Moves between items:
PQ: y>NM, h>RP, b>ZQ, r>TD, f>FQ
MS: y>TN, h>SJ, b>JN, r>HT, f>NM
NG: y>JL, h>HZ, b>RP, r>TQ, f>DN
DN: y>NG, h>MF, b>FJ, r>HB, f>HP
TH: y>JG, h>BF, b>QJ, r>SD, f>HC
NR: y>JN, h>HQ, b>HR, r>BP, f>ZQ
RP: y>QS, h>RL, b>LB, r>PQ, f>FJ
QJ: y>HB, h>HP, b>TN, r>QH, f>SQ
PC: y>HR, h>DG, b>TQ, r>QP, f>JG
JR: y>FP, h>PF, b>DH, r>QS, f>RL
RL: y>JR, h>TD, b>LM, r>RP, f>LD
CG: y>SG, h>SR, b>PF, r>PG, f>PP
ZZ: y>JB, h>SG, b>FP, r>DS, f>PG
TG: y>GP, h>ZT, b>JL, r>HR, f>DG
BM: y>QG, h>TJ, b>ZZ, r>GP, f>ZT
TJ: y>SD, h>HC, b>SG, r>BM, f>ZF
JL: y>DS, h>PG, b>QS, r>SR, f>NG
QG: y>CN, h>SD, b>JB, r>BF, f>BM
TR: y>QP, h>JG, b>LQ, r>CN, f>SD
ZQ: y>NR, h>LB, b>PC, r>ZH, f>BN
GL: y>QM, h>NB, b>BF, r>FR, f>SZ
FJ: y>RP, h>LD, b>QM, r>FQ, f>RN
SQ: y>QJ, h>DS, b>MS, r>SG, f>SR
SG: y>QH, h>SQ, b>HT, r>ZZ, f>CG
BF: y>RQ, h>QG, b>HP, r>TH, f>GP
NM: y>MS, h>QS, b>NR, r>PF, f>PQ
FT: y>ZN, h>FR, b>SD, r>NB, f>PZ
FR: y>BN, h>GL, b>TH, r>FT, f>JN
TQ: y>SR, h>NG, b>PQ, r>PP, f>HB
HZ: y>PG, h>PP, b>RL, r>NG, f>MF
JB: y>MF, h>QH, b>RZ, r>HP, f>ZZ
ZF: y>TJ, h>HR, b>CG, r>ZT, f>QP
ZT: y>BM, h>ZF, b>PG, r>TG, f>CZ
QP: y>ZF, h>PC, b>PP, r>CZ, f>TR
PP: y>CG, h>TQ, b>TD, r>HZ, f>LQ
QH: y>LQ, h>QJ, b>JQ, r>JB, f>SG
JT: y>LM, h>ZN, b>CN, r>QM, f>NB
JQ: y>GH, h>TN, b>FT, r>RZ, f>HT
RZ: y>LD, h>JQ, b>NB, r>RN, f>FP
GP: y>BF, h>BM, b>DS, r>HC, f>TG
BN: y>ZQ, h>QM, b>JG, r>ZN, f>FR
NB: y>JT, h>FT, b>QG, r>GL, f>CC
ZH: y>BP, h>ZQ, b>QP, r>LM, f>ZN
TN: y>FQ, h>RN, b>FR, r>JQ, f>MS
JN: y>FR, h>SZ, b>HC, r>PZ, f>NR
HB: y>TQ, h>DN, b>FQ, r>LQ, f>QJ
RQ: y>DG, h>CN, b>DN, r>JG, f>BF
DG: y>TG, h>CZ, b>NG, r>PC, f>RQ
FP: y>RZ, h>HT, b>CC, r>SJ, f>JR
LM: y>DH, h>ZH, b>CZ, r>LB, f>JT
CZ: y>ZT, h>QP, b>HZ, r>DG, f>CN
TD: y>PF, h>PQ, b>ZH, r>RL, f>GH
HT: y>JQ, h>MS, b>PZ, r>FP, f>PF
LD: y>RL, h>GH, b>JT, r>FJ, f>RZ
HC: y>TH, h>GP, b>SQ, r>TJ, f>HR
SJ: y>RN, h>FP, b>SZ, r>MS, f>QS
QS: y>SJ, h>JR, b>HQ, r>NM, f>RP
PF: y>HT, h>NM, b>BP, r>JR, f>TD
LB: y>HQ, h>LM, b>DG, r>ZQ, f>QM
SD: y>TR, h>TH, b>QH, r>QG, f>TJ
MF: y>HZ, h>LQ, b>LD, r>DN, f>JB
SZ: y>GL, h>CC, b>GP, r>JN, f>HQ
ZN: y>ZH, h>BN, b>TR, r>JT, f>FT
HP: y>DN, h>JB, b>RN, r>QJ, f>DS
JG: y>PC, h>RQ, b>HB, r>TR, f>TH
RN: y>FJ, h>RZ, b>GL, r>TN, f>SJ
HR: y>HC, h>TG, b>SR, r>ZF, f>PC
SR: y>SQ, h>JL, b>NM, r>CG, f>TQ
CC: y>NB, h>PZ, b>BM, r>SZ, f>DH
PZ: y>FT, h>JN, b>TJ, r>CC, f>BP
BP: y>PZ, h>NR, b>ZF, r>DH, f>ZH
LQ: y>PP, h>HB, b>GH, r>MF, f>QH
GH: y>TD, h>FQ, b>ZN, r>LD, f>JQ
DS: y>HP, h>ZZ, b>SJ, r>SQ, f>JL
DH: y>CC, h>BP, b>ZT, r>HQ, f>LM
HQ: y>SZ, h>DH, b>TG, r>NR, f>LB
FQ: y>PQ, h>FJ, b>BN, r>GH, f>TN
PG: y>ZZ, h>CG, b>JR, r>JL, f>HZ
CN: y>CZ, h>TR, b>MF, r>RQ, f>QG
QM: y>LB, h>JT, b>RQ, r>BN, f>GL

The rows follow the links: the fewer symbols apart two items are, the more alike their rows tend to be.

Each row is also shifted at random along 5 hidden directions that mean nothing.

Known rows, each with its item:
[ 52  18  31 -23  -5 -31 -43  28 -10  57 -15  16 -38 -12  70  81  61 -47  -1 -20  19 -34 -10 -63  28 -22  31  52  -2 -20  -5  15  12  10 -33 -22  -3 -41 -14 -27 -21  57   0 -17  18   9 -36 -67  32 -33  13 -35  -4   9  32  -2   1 -40  -6  15 -12  -5   0  27  25  47  21]
item: GL
[ 70  13  -8  29  38  25  34 -15 -19 -10  24   5 -11   6 -40 -33   8 -12  34  56   1  17   7  15  -5  14 -26  36  -4  48  12   1  -9 -15 -37   1 -37 -18 -26  -4 -17   5 -20  36 -32  46  19  18  21  10  25  27 -49  10 -47 -20 -27  27  37 -12   4 -30  30  -1  -3 -23 -21]
item: CZ
[-79  12  -1  -8  -3  43  16 -14   7 -25  -6  -1  46  -5 -34  10   5 -25  36  34   4   7 -23  40  22  34  -8 -19 -42 -16  58 -30  13 -15  -2  -1  17 -22 -14 -23 -39 -64  22  51   3   9  -8  14 -42 -31  17  12  41 -12  -6  13  29  22 -37 -33  10  16  15   3  -6 -41  23]
item: HR
[ 36 -24 -16  52  24 -25  -1  20  36  38  -2 -41 -17  -5 -39 -10 -53  55  20 -16  -2  21  -5  15  18 -36   8 -17 -68  42 -43 -10   7  -1   5  17 -41  36  44  30  44   3 -23  -4  36  25 -46  28  22 -16 -50 -35 -11 -40   8  -7   7  -7  19 -12 -11  -5   7  60  -3   0  37]
item: TD
[  2 -30   5   3   3   7  -9  10 -30   3  -2  17 -54  19   4  16  21  18   4  -9 -31 -24   3  28 -16   3  42 -21  31 -23 -47  16 -11  -7 -13   5  15  -5  14   0   4   2 -25 -13   2  62  86 -17 -22  25  35  35  16 -36   5 -29 -43 -21  55  24   5  36  18  45 -29  67  -3]
item: DN
[-40  13  13  12  18 -14  33  32  49  18 -13   7  -6   1 -15  19  -5   7  27 -43 -25  -5  -3 -25   8 -41 -72   8 -50  22  67 -33 -28   3 -25  12  10  16   5  27  37 -41 -41   1   9  21 -28  -2 -15  -6 -29 -36 -15  40  29   6  50  13  11 -45  -4 -26 -16 -44  10   1  49]
item: DH
[ 49   8  16 -24 -43  35  -2 -48 -14 -15 -30   8  16   8 -15  24  34  25  -8   6  32  -8  24  37  31 -12  24   4   2 -62  10  37  39  17  22 -55  10   3 -23 -61 -54  -9  81  25 -40 -26 -29 -35   3 -56  -9   5  15   4   1 -18  -6 -10 -21 -37  19  40 -46   2  -4 -20 -33]
item: HC
[ 16  -9  21 -47 -27  11  45  -8 -28  -5 -23  26 -13  -7  54  -3  20 -38 -20   2 -14 -10  -1  25 -37  25  29 -19  18 -26 -31  23 -11  -1   9   7  41 -12  10  11 -33  17   2  -1 -44  -5  41 -25   2  28  28  29  46  -1   8  19 -55 -36 -15  29   0 -17  -6  13 -15  19 -12]
item: HP
[-71 -28   6  -9 -15  21  26  -2  25 -15 -15 -32 -22  -3  16  14  -3   4 -28 -72   0  17  37 -31  -4 -30 -12 -13  -8 -27   9 -11  -8  22  39   4  50  -5  -1  30 -39 -24  12 -80 -16 -32  16 -31 -11   5 -40 -29 -12   1  35 -10 -28   7  -6 -56  14   4 -29 -10  32  73  41]
item: SJ
[-51 -12  22 -24   8 -24 -27  37  16 -16  31   6 -13 -19  54 -34 -15 -84 -27 -27 -10 -10   3 -18 -66  -2   3 -38  25  -3 -49 -27 -63 -11  -2   1 -57 -12 -58   3 -10  13 -56 -38   3 -64  54  25 -18  34  30  26  29  -1   2 -52 -32 -26  22  29 -16 -10  38  -2  18  32  28]
item: FJ
[-64 -14  20 -17  -1 -48 -10   9  -3  39 -23   9  33 -14  43   6 -57 -17 -21 -12  17  17 -17 -18  15  27 -17 -14   1   5 -56  17  -8   7   3   3 -29  16  28  37  48  15  29 -45   9 -38 -19   3  30  28 -28  54  31  20   4  29  -4  11 -17  54  -3  -7 -11 -10   6 -11  -5]
item: JQ
[ 19 -30 -14  25   7  -1  67 -27 -24 -23 -13 -34 -54  10 -56   7  -4  45  52 -41 -43  28  -7   7   3 -50  14 -14 -36  48  -9 -39   2  28  18  21   2   8  45  39   2  -9  -9 -30 -25  23  43   3  23   2 -26 -31 -26  21 -45  -9 -20 -37  46  -1 -19 -31  24   1 -14  29  47]
item: HZ
[118 -10  10 -15 -21  24  26  -4  25  40   5   5  -5  61   2  51   5  15 -37  45 -11 -22 -24  11  44  38  22 -24 -38 -27  13  10  25 -33   2  25  23  13  36  19 -37 -16  35  48 -11  14  27 -36 -23 -50  12 -27  43 -44  16   6   9   8 -50 -13   8  74  15  61 -38 -39 -16]
item: SR
[ 84  -1 -37  18  24 -36 -62   3   0  18  10 -11 -49  23 -22  31   5  22  11 -52  15 -41   7 -13  -4 -55   8  74 -20  14  14  25   8  17 -24   2 -13 -10 -27 -12  53  -6 -43 -33  46  47 -10  -9  27   9  -3 -21 -53  -6  27 -10  25 -20  49  -2  -5 -33  -4   0  50  22  35]
item: JT
[ 55   8  -3 -18  30  18  24 -28  -5   6 -63  51 -39 -33  32  17  19 -58 -16  38 -46  46  -8   7  26  29 -58   7  32   9  45  31 -15 -17 -50  -7   6  11 -18 -23 -22 -18 -15   2   3 -29  30  -3 -12  -9  17  58  22  63 -13  68  -4  19 -34 -38  -3 -48 -15 -39  -9 -34 -23]
item: BM
[-36  -3 -13  -4  10  -1  12  -7   7   0 -66  23   5   8 -42  25   6  19  17   8  -3  19 -15  19  31  24  -4  19  29 -21  44  36  33  -1   4  -6  27  22  -6 -20 -30 -14  29  30   0 -16   2  19  -7 -16  -2  25 -13  34 -25  59  18  22 -54 -31 -18 -21 -51 -25   3 -54 -45]
item: TJ
[-49  -6  13  20  19   5  31  -3  40 -32  21 -11  -1 -27  43  11 -32 -86 -16  21 -19  55   6 -38 -23 -40 -55 -60 -24  13  37 -55 -38   3 -16  -8  15 -16 -16  46 -39 -49 -29 -21  -7 -46   0  23 -40 -34 -15 -33  57  29   1 -10 -24  12  -8   3  33   5  45   9  32  30  67]
item: QS
[-15 -12 -41 -15  13  -1  52  10  41  31 -18   5 -20  -7  52 -22 -31 -14 -38 -50 -16  -4   4 -16 -18  17 -42  10   9 -18 -12  12 -38 -13  -4  28  19  23  13  31 -22  -6   4 -55 -10 -23  -7  22  21  22 -56  24 -11  13  48  21 -27   3 -25   0  -7 -24 -25 -42  11  36 -20]
item: FP
[-28  -5 -26 -36 -24  -1 -41   6   3  -1   9   7  -5  34 -43 -26  25  33  46  12  43 -12   7  22 -20  12  62  28  44 -17  -8   7  45 -20 -18 -30   1 -13 -14 -41 -20  15  16  42  11  43  41 -28 -10   0  27   9 -26 -73 -32 -28   6 -42  25 -15   2  42  -5  33   0  -5 -34]
item: JG
[ 40   9  25   4  29  16  -4   4  18  -9  24  -2  32  -9  44  39  19 -64 -25  14  -7 -21 -13 -23   5 -15 -40  12 -19   8  51 -75 -34 -21 -36  -3 -14  -5 -38 -19  -9 -46 -71  17   0 -61   3   2 -34 -11   2 -80  13  24  30  -4  36  32  20  -6   4  10  22 -22   6 -11  45]
item: HQ
[-91   6 -31 -15 -18 -27 -55   3  27  76   8  27  48  53  -5 -23 -12  78  15 -34  41 -69 -36  21  12   3  12  60  11   7 -26   6  -3 -20  34  17 -43  10   3 -34  91  32 -23  10  20  30  -4  28   9  57   1  -9 -50 -45  60 -36  33  -6  22  25 -57  37 -18  -5  12 -30 -72]
item: ZN
[ 10  28 -22   0 -16 -34 -67   3  22  34  34 -22  -6  -8 -15   6 -29  25   3  -2  55 -32  11 -12  18 -33  10  11  -8 -14  -7  24  32 -12 -25 -24 -10 -26 -37 -40  19  17 -28  28  31  60 -27 -33  22 -10  27   3   5 -42  13 -52  25 -13  15   4  25   5   3  83  16  17  12]
item: BN
[-38  30  -5  35  34   3 -50  -3  20  18  20  -7  14  -8 -17 -20  -6  41  40 -28 -41 -15 -34  -9  41 -20   9  -7 -43  29  31 -44  30  17  16   1 -43  33 -18 -27  55   0 -23  27  12 -76 -26  34  36  -8 -12 -44 -13  24 -45 -11  48  25  27 -29 -24 -27  13 -40  20 -24  40]
item: ZH
[-94 -13   8  26  -2 -33 -20  -5 -35 -17 -10  -3 -30 -14 -71 -44 -46  63  56 -15  12   4 -58  23 -32 -23  36 -19  16 -37  11  10  15  38   1   2   9  48  43  32  37  26  15   0  37  36  31   1 -12  29  10  49 -10   5 -40 -17  14  -2  21   3  24 -15  -6  23 -23 -13  32]
item: LQ
[ 95  33   3  36 -14  -4 -23  -9  20  32   3 -39  17  10 -20   9 -37  11  -6  32  31  -5  10  -4  35 -13 -18  23 -51   9  47 -11  31 -12 -25  -2 -33 -22  28 -10  18 -23   6  31   6  22 -83  -3 -13 -30 -27  -9 -11   6  12  -9  46  25  10  -9  17  23 -15  27  -1 -57 -10]
item: BP
[ 15  26  40 -23 -23   1 -40  -5 -41  -8 -13  14   7  -4 -12  37  53   5   5  30  33  13  33  32  32   4  23  17  33 -37 -30  24  28 -22  15 -20  15  -3 -34 -34 -13  21  53  28  10   8 -32 -46  -7 -46  36   2  41  -4 -19  22  12 -12 -17  -9   4   4 -31  44  -9   7   9]
item: TH
[-77  37  35  -1  20   5 -31  31 -50 -27  -5  38 -22  -8  -9 -34  22 -45  25  35 -23   9   0 -13 -10 -36  27  12  27 -16 -11 -29   3  10 -53  10  13 -29 -34  -8  -9  10 -29  12  -5  23  84   3 -21  12  66   9  22  14 -22  -7  16 -13  35  31  36 -46  69  14  32 -22  29]
item: RQ

Where do the symbols, taken in turn from left to right, take each start?
Answers are names.
[-57 -33 -16  13   5 -40   6  43  -1  13  28  25 -12  13  32 -49 -32 -17  11 -44  -1   3 -25   7 -46  14 -10 -14  15  16 -10 -30 -48  -1 -49  46 -46  14  26  37  51  44 -49 -58  -6  10  25  43   2  44  -6  29 -22  -8  38 -16   2 -22  25  47  -8 -15  45 -48   1   8  -4]
f r h f => FP
[-32   6  33 -34 -24 -34 -49  16   1 -19   3 -21  41 -33  54  12 -20 -43 -42   8  24  35  15 -45 -14 -11  -3 -44   9 -56 -42  13 -17   8  13  -4   8 -28  -5  15 -34  20  23 -14   4 -48 -29   1  -3   9   7  23  68   9   3 -29 -21  -4 -26   9   3  -1  -9  61  10  15  18]
h b h f => CC
[ 44  -4 -11 -14 -31  -8   8 -26  26  16  46 -18  21  13 -13  22  24  44  19   2  72 -17  30   4  19 -37  -6  10 -25  -8  42 -32  28   7   9 -26 -15   2 -20 -36 -36 -57   1  60   5  17 -37 -26 -26 -17 -21 -70 -48 -50  17 -35   4  -7  22 -30  49  65  -5  26  -6  -7 -54]
h h h h => NR
[-80  18  17 -39  -5  -7  29  14 -10  -6 -12  21  57 -21  24 -40 -11   1   0  40  -5  30  -7  21 -25  42  -6 -13  27 -56 -20  36  -4  -2  -2   3  21  20  34  24  31  20  45   6  -1 -14  21  33 -34  73  10  96  18  19  -7  24 -18   9 -38  37   0 -24 -23 -37 -54 -43 -50]
r y h h => HB
[-91  -5  31  -7 -13  12 -16  22  -8 -35  10   4   2  -7  -2 -31 -22  -4  13  53  -1  13 -39  27  -7 -12  35 -41   8 -60 -49   5  -3  19 -18  16   4 -18   4  34   2  23  11  20  -3   6  39  19 -26   7  61  45  18 -31 -27 -31 -14 -14  11  27  46 -10   8  21 -32 -25  29]
f h r b => TN
[-32 -13 -20  15   1 -34 -54  19   9  18  23 -11  -2   9 -31 -41 -40  41  26 -26  12  44  22  -6  -3  -5  38 -10 -19  -7 -33   3   5   8   5  23 -24   6  38  30  23  43 -22 -50  30  -2 -30   8  -6  56   8  24 -17 -23  14   4   4   0  43  23  10  10 -12  22  13   3   9]
f y r => LD
[-14  12  -9  -1 -30  20   0 -16 -14 -46  41   0  19   8 -45  -9  25  45  37  39  29 -12  12  33   2   3  24   6  -5  21   6 -21  31 -10 -10 -36  -6 -13 -15 -27 -23   4  -3  82  -9  18   3   9   8 -21   3 -28 -26 -25 -43 -15  11   9  17 -32   7  36  16  16 -20 -21 -17]
r f f f => TJ
[-49  43   4   7  11 -15 -60  -3  18  20  19 -30  27 -12  21   5  -5  16   1 -22   9 -25 -12  -3   6 -22 -19 -29 -26   6  11 -31   0  -5   2 -34 -12   3 -45 -33  12   7 -24  80  30 -30 -14  44  14 -34   4 -68   9 -11 -38 -41  23  18  25 -24 -12   2  16  25  10 -16  42]
h r b y => HR
[ 50 -31 -31  38  18 -16  -1   8  15  16  40 -28 -40   3 -37 -30  -9  69  47 -53  -2  -4  -4   2  -3 -45   1  -1 -22  56 -29 -26   5  36  41  22 -21  45  42   8  28  12 -13 -38 -16  59  31  23  38 -14 -57 -62 -39  14  17 -30 -14  -7  67   7   2   7   7  -9  28  50  10]
r y f r => PQ
[ 49 -21 -11  20  40   6  29   1  45   2  10 -16  -1 -11  32  -8 -47 -29 -19 -37  -5   5  16  13 -25 -21 -41 -32 -52  15  19 -21 -35  -6   1  29  15  17  -1  41  20 -55 -17 -56 -22 -11 -15  25  -6  17 -14 -35   0  10  29  13 -19  15  -1  11 -13  28  -3 -46   4  11  -5]
b f y => DH
[-37   4 -25  34  -2 -43 -53  65  20  19  35 -23  -9 -10  22   6 -23  -4 -18 -27  38   0 -32 -19  -7  -3  25 -30  24 -36 -27  -1  -6 -11 -17  21  -7 -10  -6  16 -15  29   4   7  50  30  23 -42  -6  -2  42  -8  36 -49  17 -31 -16 -23  -7  34  -8  48  15  69 -15  -3  18]
f b h r => FR
[-14 -17 -28   8 -11  14 -16 -20  -3  44 -12  -8  -7  -9 -13  -6 -78  17 -36 -45   4  25   5 -25   9  -6 -32  -3  14  -1 -17  23  28  -7  26  19  -6  32  54  20   1 -32  44 -27  29  -9 -33  -6   5 -24 -59  17  12  21  24  11  -2  12 -39  15   5 -17 -62 -13   8   1   0]
b f f r => LM
[ 64  21  51   5  -5 -26  13 -44 -64 -11 -44  11 -36 -35  14 -30  -3 -39 -10  -3 -32  44 -15 -36  12   6 -24 -25  13   0 -16  68  -5  31 -12   8  34  -4  26  27   5  22  10 -36  17  30  -3 -22  -4 -10  13  79  22  57  -1  45  -8 -25 -17  15  22 -63  -8  33  -8   2   9]
y y f h b => GH
[ -1  -2   7  17  46  -1  -9  25  20   5  27  -8 -16  13  45  23 -15 -29 -10 -21 -18 -17  -7 -16  -3  -5  -7 -40 -11  24 -29 -37  -4  -7 -30  16 -18 -19 -10  36 -10   4 -49   2  -3  15  22   2  15 -11  -6 -24  16 -16  11 -22 -11 -12  18  37   8  16  73  35   0  16  50]
h h y => PF
